Here is a tiny trained network, its code and every weight. The questions are about switching its units off for an input and a target symbol, where a switched-off unit gives its printed mean instead of its output.

import numpy as np


def w(rows, s, z=0):
    codes = np.array(rows[::2]) - 128.0
    scale = np.full(codes.shape[1], s)
    scale[-1] = z or s
    return codes * scale


def softmax(a):
    e = np.exp(a - a.max(-1, keepdims=True))
    return e / e.sum(-1, keepdims=True)


def log_softmax(a):
    a = a - a.max(-1, keepdims=True)
    return a - np.log(np.exp(a).sum(-1, keepdims=True))


def net(x, mask):
    ids = ['Θεζηλω'.index(c) for c in x.split()]
    T = len(ids)
    res = E[ids] + P[:T]
    u = 0
    for l in range(3):
        r = res
        for j in range(3):
            rows = slice(2 * j, 2 * j + 2)
            q, k, v = (r @ M[l][rows].T for M in (Q, K, V))
            z = softmax(np.where(np.tri(T) > 0, q @ k.T / 2**0.5, -1e9)) @ v
            o = O[l][rows]
            res = res + np.where(mask[u + j], z, o[:, -1]) @ o[:, :-1]
        u += 3
    return log_softmax(res[-1] @ U[:, :-1].T + U[:, -1])


Q, K, V, O = {}, {}, {}, {}
E = w([
[169,118,163,104,90,228,170,148,173],'Θ',
[249,179,86,180,125,153,105,112,179],'ε',
[119,176,94,103,103,114,107,210,50],'ζ',
[95,196,140,92,194,133,75,67,131],'η',
[44,101,97,140,79,158,80,148,209],'λ',
[149,110,186,114,99,35,128,95,157],'ω',
],0.018)
P = w([
[134,13,145,254,159,176,87,154,81],'0',
[122,93,196,179,126,163,55,150,94],'1',
[108,100,168,157,119,160,59,108,87],'2',
[111,114,148,144,113,146,66,100,86],'3',
[114,127,134,131,111,134,76,92,94],'4',
[117,140,118,124,106,122,87,88,104],'5',
[118,146,106,113,101,114,105,89,117],'6',
[117,157,94,103,100,106,114,90,129],'7',
[120,165,82,93,95,95,127,100,144],'8',
[115,170,75,82,87,89,139,101,156],'9',
[116,177,61,74,87,79,153,109,173],'10',
[111,184,57,64,85,71,168,116,188],'11',
[113,188,46,54,83,62,171,128,201],'12',
],0.0094)
Q[0] = w([
[128,194,201,166,146,135,106,62,159],'L0H0',
[131,94,190,139,98,127,120,91,188],'L0H0',
[207,180,97,255,140,91,91,171,140],'L0H1',
[200,157,126,168,193,187,173,139,158],'L0H1',
[124,62,157,162,188,189,193,167,129],'L0H2',
[113,111,117,184,85,135,86,118,142],'L0H2',
],0.0095)
K[0] = w([
[94,124,167,144,169,102,131,92,159],'L0H0',
[126,81,157,129,109,97,149,93,206],'L0H0',
[128,93,168,208,172,140,153,151,73],'L0H1',
[128,105,139,251,115,119,79,118,116],'L0H1',
[130,111,179,148,129,138,150,134,84],'L0H2',
[134,134,106,113,117,99,120,130,104],'L0H2',
],0.013)
V[0] = w([
[65,122,189,202,198,149,119,131,83],'L0H0',
[164,130,114,163,150,160,138,155,107],'L0H0',
[31,123,99,92,157,192,138,154,128],'L0H1',
[116,94,135,73,144,124,255,120,66],'L0H1',
[168,134,151,144,150,114,108,99,111],'L0H2',
[126,34,234,208,139,244,127,143,89],'L0H2',
],0.007)
O[0] = w([
[254,98,109,135,208,174,108,136,123,136],'L0H0',
[73,93,153,191,174,133,146,134,93,80],'L0H0',
[195,184,166,178,120,52,103,173,166,167],'L0H1',
[79,126,236,198,168,186,221,95,116,1],'L0H1',
[170,63,124,228,194,108,81,204,117,99],'L0H2',
[183,49,56,62,149,76,68,126,74,147],'L0H2',
],0.0064,0.0068)
Q[1] = w([
[142,100,122,251,135,147,155,182,141],'L1H0',
[180,104,172,141,152,132,168,127,171],'L1H0',
[67,70,173,177,187,94,147,135,120],'L1H1',
[146,97,142,113,112,98,91,117,182],'L1H1',
[133,150,91,138,148,121,170,193,100],'L1H2',
[100,136,63,64,91,79,104,171,63],'L1H2',
],0.011)
K[1] = w([
[152,61,184,147,178,147,52,116,84],'L1H0',
[138,97,125,143,119,155,61,176,107],'L1H0',
[175,59,171,153,147,174,75,135,64],'L1H1',
[97,185,81,134,181,105,179,99,111],'L1H1',
[110,131,137,168,118,131,93,83,171],'L1H2',
[97,254,143,132,49,132,167,93,148],'L1H2',
],0.0095)
V[1] = w([
[100,179,1,209,124,209,55,208,111],'L1H0',
[205,168,116,103,160,86,205,149,45],'L1H0',
[131,175,150,36,207,121,159,74,44],'L1H1',
[212,143,101,111,196,119,112,99,104],'L1H1',
[82,152,136,92,91,89,113,191,34],'L1H2',
[164,123,121,23,143,164,119,221,62],'L1H2',
],0.0064)
O[1] = w([
[167,111,17,66,134,109,173,218,74,222],'L1H0',
[101,125,163,202,156,124,35,165,7,2],'L1H0',
[114,74,141,118,223,103,127,244,244,21],'L1H1',
[123,108,119,178,141,123,159,165,207,132],'L1H1',
[31,194,6,124,158,86,223,199,105,180],'L1H2',
[95,86,79,176,220,145,255,73,93,193],'L1H2',
],0.0063,0.0064)
Q[2] = w([
[152,161,148,69,184,117,118,121,127],'L2H0',
[148,136,63,129,117,104,103,112,180],'L2H0',
[113,152,138,84,151,78,96,148,94],'L2H1',
[107,135,94,126,128,96,80,98,150],'L2H1',
[137,159,129,152,123,249,127,174,131],'L2H2',
[45,93,76,103,119,177,73,119,156],'L2H2',
],0.014)
K[2] = w([
[101,68,154,199,153,156,122,242,247],'L2H0',
[141,221,160,104,109,150,163,122,158],'L2H0',
[111,240,118,107,172,105,109,194,84],'L2H1',
[143,199,137,98,104,131,137,76,161],'L2H1',
[254,72,79,108,124,148,196,135,116],'L2H2',
[134,177,128,5,111,79,155,147,187],'L2H2',
],0.0094)
V[2] = w([
[34,83,118,69,112,192,136,186,195],'L2H0',
[37,122,114,183,129,1,88,87,147],'L2H0',
[116,164,117,174,118,232,145,101,149],'L2H1',
[195,144,156,112,166,122,176,142,64],'L2H1',
[161,77,187,117,93,65,194,154,111],'L2H2',
[173,187,150,54,244,144,109,93,95],'L2H2',
],0.0093)
O[2] = w([
[138,3,109,160,49,120,137,91,113,169],'L2H0',
[83,95,77,84,186,115,73,103,105,119],'L2H0',
[118,114,85,159,120,81,86,184,89,30],'L2H1',
[148,125,110,125,74,122,100,69,167,2],'L2H1',
[38,187,75,91,159,124,124,67,166,17],'L2H2',
[124,75,183,20,210,165,112,185,119,53],'L2H2',
],0.012,0.0057)
U = w([
[80,150,98,91,154,190,89,44,212,116],'Θ',
[126,100,159,75,155,111,117,205,135,167],'ε',
[197,76,118,172,121,62,62,98,118,133],'ζ',
[90,137,110,149,218,59,253,168,64,144],'η',
[144,178,142,119,146,63,106,164,185,3],'λ',
[98,109,232,179,140,238,252,67,141,214],'ω',
],0.0054,0.0044)

Each question gives the input, a string of symbols that net reads in full, and the target symbol t.
The units are the heads (2 rows each of Q, K, V and O). Each row of codes is followed by its name. A weight is (code - 128) times the scale printed after its matrix; where a second scale follows, it is the last column's (O and U).
mask holds one flag per head, layer by layer. A switched-off head (its flag False) gives its mean, the last column of its rows in O, instead of its output. The means were averaged over made-up inputs and are rounded, as every weight is.
A unit's drop is (log p(t) with every unit on - log p(t) with that unit switched off) / (log p(t) with every unit on - log p(t) with every unit switched off).
The circuit of an input: a set's keep is (log p(t) with only the set's units on - log p(t) with every unit switched off) / (log p(t) with every unit on - log p(t) with every unit switched off). Starting from all 9 units, units are removed one at a time, each time the one whose removal leaves the highest keep (on an exact tie, the one counted first), for as long as the keep stays at least 0.8.
units of the circuit, in order: the units of the circuit, biggest drop first
unit that matters most: the unit with the biggest drop
which heads matter: for each layer, one digit per head in row order, 1 if its drop is at least 0.15 and else 0, layers parted by /
drop when u is switched off: that unit's drop, to one decimal
input λ λ η η ω η ω η ω, target ε: unit that matters most	L2H2
input ζ ω ε, target η: units of the circuit, in order	[L1H2; L2H0]
input ω ε ζ λ Θ ω η ζ λ η ε, target ω: which heads matter	011 / 000 / 000
input η ω ε λ Θ λ ε ζ ω λ, target λ: units of the circuit, in order	[L2H0; L1H1]
input ω λ η λ ω ω η λ λ λ ω, target ε: which heads matter	100 / 100 / 001
input ω ζ λ ω ε, target ω: units of the circuit, in order	[L0H1; L2H0]
input η Θ ζ λ ζ λ λ η, target ω: which heads matter	100 / 010 / 100
input ε λ ω λ ω λ ω λ ζ ζ ω η ζ, target Θ: units of the circuit, in order	[L0H2; L2H1; L1H0; L2H0]
input Θ η Θ ω ε λ λ λ λ ω ε, target Θ: units of the circuit, in order	[L0H2; L1H2; L2H2; L2H1]
input λ λ Θ λ λ λ λ Θ, target ζ: units of the circuit, in order	[L0H2; L0H1; L2H2]
input ω ω ω λ η, target ε: which heads matter	000 / 010 / 001
input ε λ ζ ω λ η, target ε: units of the circuit, in order	[L1H1; L2H2]
input λ Θ λ λ, target ζ: units of the circuit, in order	[L0H2; L2H2]
input λ λ ζ λ λ ζ, target ζ: units of the circuit, in order	[L2H0]
input ω λ ω λ λ λ λ η Θ λ, target ε: which heads matter	110 / 010 / 011
input η ε ζ λ λ λ λ λ ζ λ ζ, target ζ: which heads matter	000 / 001 / 110
input λ Θ ω ζ ε, target λ: units of the circuit, in order	[L2H0; L0H2]
input η ζ ω ε λ ε, target ε: units of the circuit, in order	[L2H2; L0H0]
input Θ Θ λ λ λ ω λ λ η λ λ λ ω, target ζ: which heads matter	000 / 000 / 101
input η ζ η λ η λ η ζ ω, target Θ: unit that matters most	L0H0
input λ ω λ Θ ω ω ω ω ω Θ, target Θ: which heads matter	101 / 101 / 101
input η ε λ η, target λ: drop when L1H2 is switched off	0.3
input η λ ω λ λ λ, target ζ: drop when L0H2 is switched off	0.2
input ω η ω λ Θ λ λ η λ λ ε ω λ, target λ: drop when L2H1 is switched off	0.7
input ε η Θ λ λ η λ λ λ λ ζ λ, target η: drop when L0H2 is switched off	0.0
